Here is a tiny trained network, its code and every weight. The questions are about switching its units off for an input and a class, where a switched-off unit gives its printed mean instead of its output.

import numpy as np


def w(rows, s, z=0):
    codes = np.array(rows[::2]) - 128.0
    scale = np.full(codes.shape[1], s)
    scale[-1] = z or s
    return codes * scale


def f(y):
    return np.maximum(y, 0)


def log_softmax(a):
    a = a - a.max(-1, keepdims=True)
    return a - np.log(np.exp(a).sum(-1, keepdims=True))


def net(x, mask):
    res = np.array(x, float).reshape(1, 6) / 4 @ E
    y = f(res @ A[0][:, :-1].T + A[0][:, -1])
    res = res + np.where(mask, y, B[0][:, -1]) @ B[0][:, :-1]
    return log_softmax(res[-1] @ U[:, :-1].T + U[:, -1])


A, B = {}, {}
E = w([
[86,2,171,160,189],'x0',
[46,108,51,33,142],'x1',
[238,76,126,49,116],'x2',
[81,124,212,87,47],'x3',
[128,127,129,127,129],'x4',
[129,76,52,183,24],'x5',
],0.0042)
A[0] = w([
[96,119,98,84,135,79],'n1',
[137,176,116,111,96,85],'n2',
[176,136,181,197,120,58],'n3',
[85,116,244,86,14,88],'n4',
[184,89,128,76,122,63],'n5',
[173,201,89,101,106,95],'n6',
[202,82,118,71,122,91],'n7',
[135,58,58,172,46,78],'n8',
[135,104,94,154,87,68],'n9',
[128,162,180,93,185,50],'n10',
[120,92,142,135,145,193],'n11',
[127,119,110,141,101,172],'n12',
[142,98,116,145,107,130],'n13',
[113,60,147,145,148,61],'n14',
[115,79,144,138,141,72],'n15',
[92,113,94,75,141,82],'n16',
[114,97,118,136,70,127],'n17',
[119,139,135,137,122,221],'n18',
[137,195,99,101,96,77],'n19',
[162,124,153,157,107,120],'n20',
[87,111,170,83,81,92],'n21',
[82,110,75,66,125,83],'n22',
[113,35,152,148,161,60],'n23',
[155,130,72,165,189,66],'n24',
[209,142,208,210,107,68],'n25',
[130,145,175,92,186,70],'n26',
[158,133,58,158,174,193],'n27',
[132,136,145,126,111,254],'n28',
[172,120,57,174,197,79],'n29',
[140,150,152,120,185,108],'n30',
[108,28,149,144,173,59],'n31',
[186,87,127,76,126,63],'n32',
[132,157,177,94,146,142],'n33',
[142,194,114,111,99,60],'n34',
[184,94,128,83,115,69],'n35',
[88,149,148,157,110,130],'n36',
[2,190,116,220,141,50],'n37',
[132,111,108,144,103,93],'n38',
[113,127,111,100,131,91],'n39',
[161,226,100,123,91,79],'n40',
[95,114,79,91,138,85],'n41',
[109,113,94,96,113,115],'n42',
[132,93,74,174,62,71],'n43',
[174,92,140,94,86,131],'n44',
[81,106,92,56,141,87],'n45',
[129,164,171,83,199,54],'n46',
],0.0096,0.0054)
B[0] = w([
[113,146,96,162,118,146],'n1',
[107,92,152,136,102,147],'n2',
[110,160,73,191,101,155],'n3',
[203,95,71,51,43,199],'n4',
[186,133,148,164,165,151],'n5',
[79,91,182,141,98,173],'n6',
[193,134,170,159,177,173],'n7',
[93,218,164,79,133,183],'n8',
[113,167,151,103,125,142],'n9',
[100,189,158,87,126,153],'n10',
[84,79,141,121,145,195],'n11',
[103,138,134,114,160,174],'n12',
[113,144,144,108,140,152],'n13',
[105,94,173,139,91,145],'n14',
[114,102,158,133,102,138],'n15',
[113,144,90,171,114,153],'n16',
[105,153,143,95,152,166],'n17',
[99,98,109,117,189,219],'n18',
[100,90,174,148,93,157],'n19',
[106,138,95,149,134,153],'n20',
[170,117,89,93,90,158],'n21',
[105,145,78,185,121,165],'n22',
[93,84,187,152,76,160],'n23',
[169,116,94,89,80,148],'n24',
[91,163,43,212,107,180],'n25',
[98,187,146,93,129,157],'n26',
[157,84,79,62,120,206],'n27',
[70,84,101,105,212,253],'n28',
[171,110,92,76,64,162],'n29',
[109,165,140,91,126,159],'n30',
[78,78,188,158,80,166],'n31',
[189,131,148,164,164,152],'n32',
[102,156,127,92,155,177],'n33',
[108,80,165,139,92,146],'n34',
[179,136,152,158,166,150],'n35',
[155,114,136,136,172,163],'n36',
[253,144,187,185,193,188],'n37',
[119,151,141,113,128,137],'n38',
[116,142,116,147,121,135],'n39',
[87,74,191,149,94,172],'n40',
[105,139,83,162,129,151],'n41',
[106,132,100,156,134,154],'n42',
[107,201,156,93,128,164],'n43',
[161,115,138,144,200,172],'n44',
[117,149,78,185,108,168],'n45',
[105,204,164,92,121,159],'n46',
],0.041,0.0055)
U = w([
[71,62,227,175,70,114],'0',
[88,255,172,75,146,122],'1',
[102,171,38,240,120,121],'2',
[237,130,183,188,200,114],'3',
[100,100,110,115,171,255],'4',
[188,93,81,62,67,113],'5',
[126,131,131,138,137,21],'6',
[197,211,180,184,16,46],'7',
],0.0061,0.0059)

Each question gives the input, the list of numbers given to net, and the class t.
The units are the neurons (one row each of A and B). Each row of codes is followed by its name. A weight is (code - 128) times the scale printed after its matrix; where a second scale follows, it is the last column's (A, B and U).
mask holds one flag per neuron, in row order. A switched-off neuron (its flag False) gives its mean, the last column of its row in B, instead of its output. The means were averaged over made-up inputs and are rounded, as every weight is.
A unit's drop is (log p(t) with every unit on - log p(t) with that unit switched off) / (log p(t) with every unit on - log p(t) with every unit switched off).
The circuit of an input: a set's keep is (log p(t) with only the set's units on - log p(t) with every unit switched off) / (log p(t) with every unit on - log p(t) with every unit switched off). Starting from the 12 units with the biggest drops (on a tie, the unit counted first), units are removed one at a time, each time the one whose removal leaves the highest keep (on an exact tie, the one counted first), for as long as the keep stays at least 0.8.
units of the circuit, in order: the units of the circuit, biggest drop first
k most important neurons: the k neurons with the biggest drops, biggest first
drop when u is switched off: that unit's drop, to one decimal
input [-3,7,8,-4,6,-5], class 3: units of the circuit, in order : n7
input [-4,-8,-8,2,-4,7], class 2: 2 most important neurons : n25, n3
input [1,4,1,6,2,1], class 5: 2 most important neurons : n4, n21
input [3,4,7,-5,3,-3], class 3: units of the circuit, in order : n7, n32
input [4,5,3,-6,-5,-4], class 5: units of the circuit, in order : n29, n27
input [-7,6,4,2,7,8], class 1: 2 most important neurons : n8, n43
input [0,-5,3,4,1,5], class 1: 2 most important neurons : n8, n43
input [6,-2,1,-3,-1,6], class 0: 3 most important neurons : n31, n23, n14
input [-2,3,7,7,2,-2], class 3: 2 most important neurons : n7, n44
input [7,8,-3,-2,-6,-4], class 2: units of the circuit, in order : n45, n22
input [-6,0,-1,-8,-7,-4], class 5: units of the circuit, in order : n27, n29
input [2,5,5,-8,1,4], class 5: 3 most important neurons : n29, n27, n24
input [7,-2,7,-2,7,0], class 0: 4 most important neurons : n31, n23, n37, n14
input [6,0,6,4,5,-3], class 0: units of the circuit, in order : n31
input [2,8,-8,8,-6,4], class 2: units of the circuit, in order : n22, n45
input [4,7,-8,2,8,-7], class 3: 2 most important neurons : n37, n8
input [5,-3,-2,-8,-7,4], class 5: 3 most important neurons : n29, n27, n24
input [-6,2,3,0,7,-7], class 1: 2 most important neurons : n46, n33
input [5,6,-5,4,3,-1], class 2: 2 most important neurons : n45, n22
input [5,4,1,1,6,7], class 1: units of the circuit, in order : n8
input [3,4,8,2,1,8], class 1: 4 most important neurons : n8, n43, n37, n17
input [2,8,8,2,4,6], class 2: 2 most important neurons : n22, n45
input [-3,5,3,8,-4,-2], class 5: 2 most important neurons : n4, n21
input [0,1,-8,2,0,-6], class 3: drop when n37 is switched off : 1.3
input [7,-1,5,-2,5,4], class 0: drop when n23 is switched off : 0.1
input [-2,8,4,1,-4,-4], class 2: drop when n46 is switched off : 0.0
input [-4,-3,8,1,-6,-8], class 1: units of the circuit, in order : n46
input [5,-5,-5,-3,7,8], class 1: drop when n8 is switched off : 0.3
